Below is a small trained network, with its code and all its weights. Each question gives an input and a target symbol and asks what happens when units are switched off, that is, made to give their printed mean instead of their output.

import numpy as np


def w(rows, s, z=0):
    codes = np.array(rows[::2]) - 128.0
    scale = np.full(codes.shape[1], s)
    scale[-1] = z or s
    return codes * scale


def f(y):
    return y / 2 * (1 + np.tanh(0.7978845608 * (y + 0.044715 * y**3)))


def softmax(a):
    e = np.exp(a - a.max(-1, keepdims=True))
    return e / e.sum(-1, keepdims=True)


def log_softmax(a):
    a = a - a.max(-1, keepdims=True)
    return a - np.log(np.exp(a).sum(-1, keepdims=True))


def net(x, mask):
    ids = ['ΛΠαγσφψω'.index(c) for c in x.split()]
    T = len(ids)
    res = E[ids] + P[:T]
    r = res
    for j in range(2):
        rows = slice(2 * j, 2 * j + 2)
        q, k, v = (r @ M[0][rows].T for M in (Q, K, V))
        z = softmax(np.where(np.tri(T) > 0, q @ k.T / 2**0.5, -1e9)) @ v
        o = O[0][rows]
        res = res + np.where(mask[j], z, o[:, -1]) @ o[:, :-1]
    y = f(res @ A[0][:, :-1].T + A[0][:, -1])
    res = res + np.where(mask[2:6], y, B[0][:, -1]) @ B[0][:, :-1]
    return log_softmax(res[-1] @ U[:, :-1].T + U[:, -1])


Q, K, V, O, A, B = {}, {}, {}, {}, {}, {}
E = w([
[140,192,140,43,147],'Λ',
[120,140,144,125,107],'Π',
[64,186,169,84,183],'α',
[116,22,147,167,144],'γ',
[247,91,70,110,60],'σ',
[161,82,101,3,105],'φ',
[216,202,132,145,41],'ψ',
[90,4,223,82,12],'ω',
],0.015)
P = w([
[98,134,68,181,39],'0',
[127,116,109,167,92],'1',
[152,106,128,170,118],'2',
[168,115,148,166,126],'3',
[169,104,167,153,128],'4',
[174,105,190,147,131],'5',
[185,96,208,143,147],'6',
[196,104,228,147,148],'7',
[197,97,246,144,149],'8',
[205,93,254,128,148],'9',
[213,103,253,126,161],'10',
],0.0085)
Q[0] = w([
[158,42,192,76,57],'H1',
[40,148,58,218,24],'H1',
[255,186,170,80,187],'H2',
[146,88,191,126,211],'H2',
],0.0089)
K[0] = w([
[161,102,199,50,37],'H1',
[40,141,12,82,78],'H1',
[185,84,243,99,67],'H2',
[177,93,141,104,162],'H2',
],0.011)
V[0] = w([
[191,128,170,58,1],'H1',
[64,168,168,109,118],'H1',
[128,159,197,230,59],'H2',
[124,199,97,183,166],'H2',
],0.0084)
O[0] = w([
[167,210,49,146,111,255],'H1',
[40,214,120,113,147,144],'H1',
[176,153,161,255,111,138],'H2',
[164,216,226,98,62,32],'H2',
],0.0093,0.0072)
A[0] = w([
[121,119,196,36,16,104],'N1',
[234,89,56,140,75,143],'N2',
[125,183,245,45,129,106],'N3',
[144,87,121,161,93,2],'N4',
],0.011,0.0055)
B[0] = w([
[104,149,69,175,202,155],'N1',
[67,141,192,114,134,255],'N2',
[195,78,125,179,181,202],'N3',
[175,177,92,10,144,129],'N4',
],0.012,0.009)
U = w([
[194,134,41,110,137,150],'Λ',
[134,91,78,167,101,128],'Π',
[120,100,117,145,217,160],'α',
[141,2,94,176,96,190],'γ',
[109,114,144,109,157,10],'σ',
[67,79,76,74,179,42],'φ',
[125,146,134,166,141,6],'ψ',
[30,118,83,174,149,254],'ω',
],0.0092,0.0052)

Each question gives the input, a string of symbols that net reads in full, and the target symbol t.
The units are the heads (2 rows each of Q, K, V and O) and the neurons (one row each of A and B). Each row of codes is followed by its name. A weight is (code - 128) times the scale printed after its matrix; where a second scale follows, it is the last column's (O, A, B and U).
mask holds one flag per unit, heads first, then neurons. A switched-off unit (its flag False) gives its mean, the last column of its rows in O or B, instead of its output. The means were averaged over made-up inputs and are rounded, as every weight is.
A unit's drop is (log p(t) with every unit on - log p(t) with that unit switched off) / (log p(t) with every unit on - log p(t) with every unit switched off).
The circuit of an input: a set's keep is (log p(t) with only the set's units on - log p(t) with every unit switched off) / (log p(t) with every unit on - log p(t) with every unit switched off). Starting from all 6 units, units are removed one at a time, each time the one whose removal leaves the highest keep (on an exact tie, the one counted first), for as long as the keep stays at least 0.8.
circuit, biggest first: the units of the circuit, biggest drop first
top k neurons: the k neurons with the biggest drops, biggest first
which heads matter: for each layer, one digit per head in row order, 1 if its drop is at least 0.15 and else 0, layers parted by /
drop of u: that unit's drop, to one decimal
input Λ γ Π ψ, target ψ: circuit, biggest first => H2, N2
input ω γ ω, target ω: top 2 neurons => N2, N3
input Λ Λ φ σ Λ φ Λ Λ γ ω, target ω: which heads matter => 10
input α ω α σ γ Λ φ, target ω: circuit, biggest first => N2, H1, H2
input ω α Λ Λ Λ Λ α Λ α Λ ψ, target ω: circuit, biggest first => N2, N3
input Λ φ Λ Λ Λ Λ α γ Λ ψ, target ψ: circuit, biggest first => N2, H2
input α Λ ω ω Λ Λ Λ α Λ Λ σ, target ω: circuit, biggest first => N2, H2
input σ Π α α α Π φ α Λ φ, target φ: circuit, biggest first => H2
input α Λ α ω ω α φ γ, target ω: circuit, biggest first => H1, N2, N3
input Λ Λ Λ Λ Λ ω ψ, target ω: circuit, biggest first => N2, H2
input α σ Λ φ γ α α φ γ α σ, target σ: circuit, biggest first => N2, H1
input σ α γ ω Π Λ Λ ω Λ, target ω: circuit, biggest first => H2, H1, N2, N3
input α ω Λ Λ γ φ, target ω: circuit, biggest first => N2, H1, H2
input φ ω α Λ Π Λ γ φ σ, target ω: circuit, biggest first => N2
input Λ φ Λ φ, target φ: drop of H1 => 0.0
input α φ α α σ ω φ Λ, target ω: drop of N4 => 0.1
input Λ ψ γ γ Λ ψ Λ σ, target σ: drop of N2 => 1.3
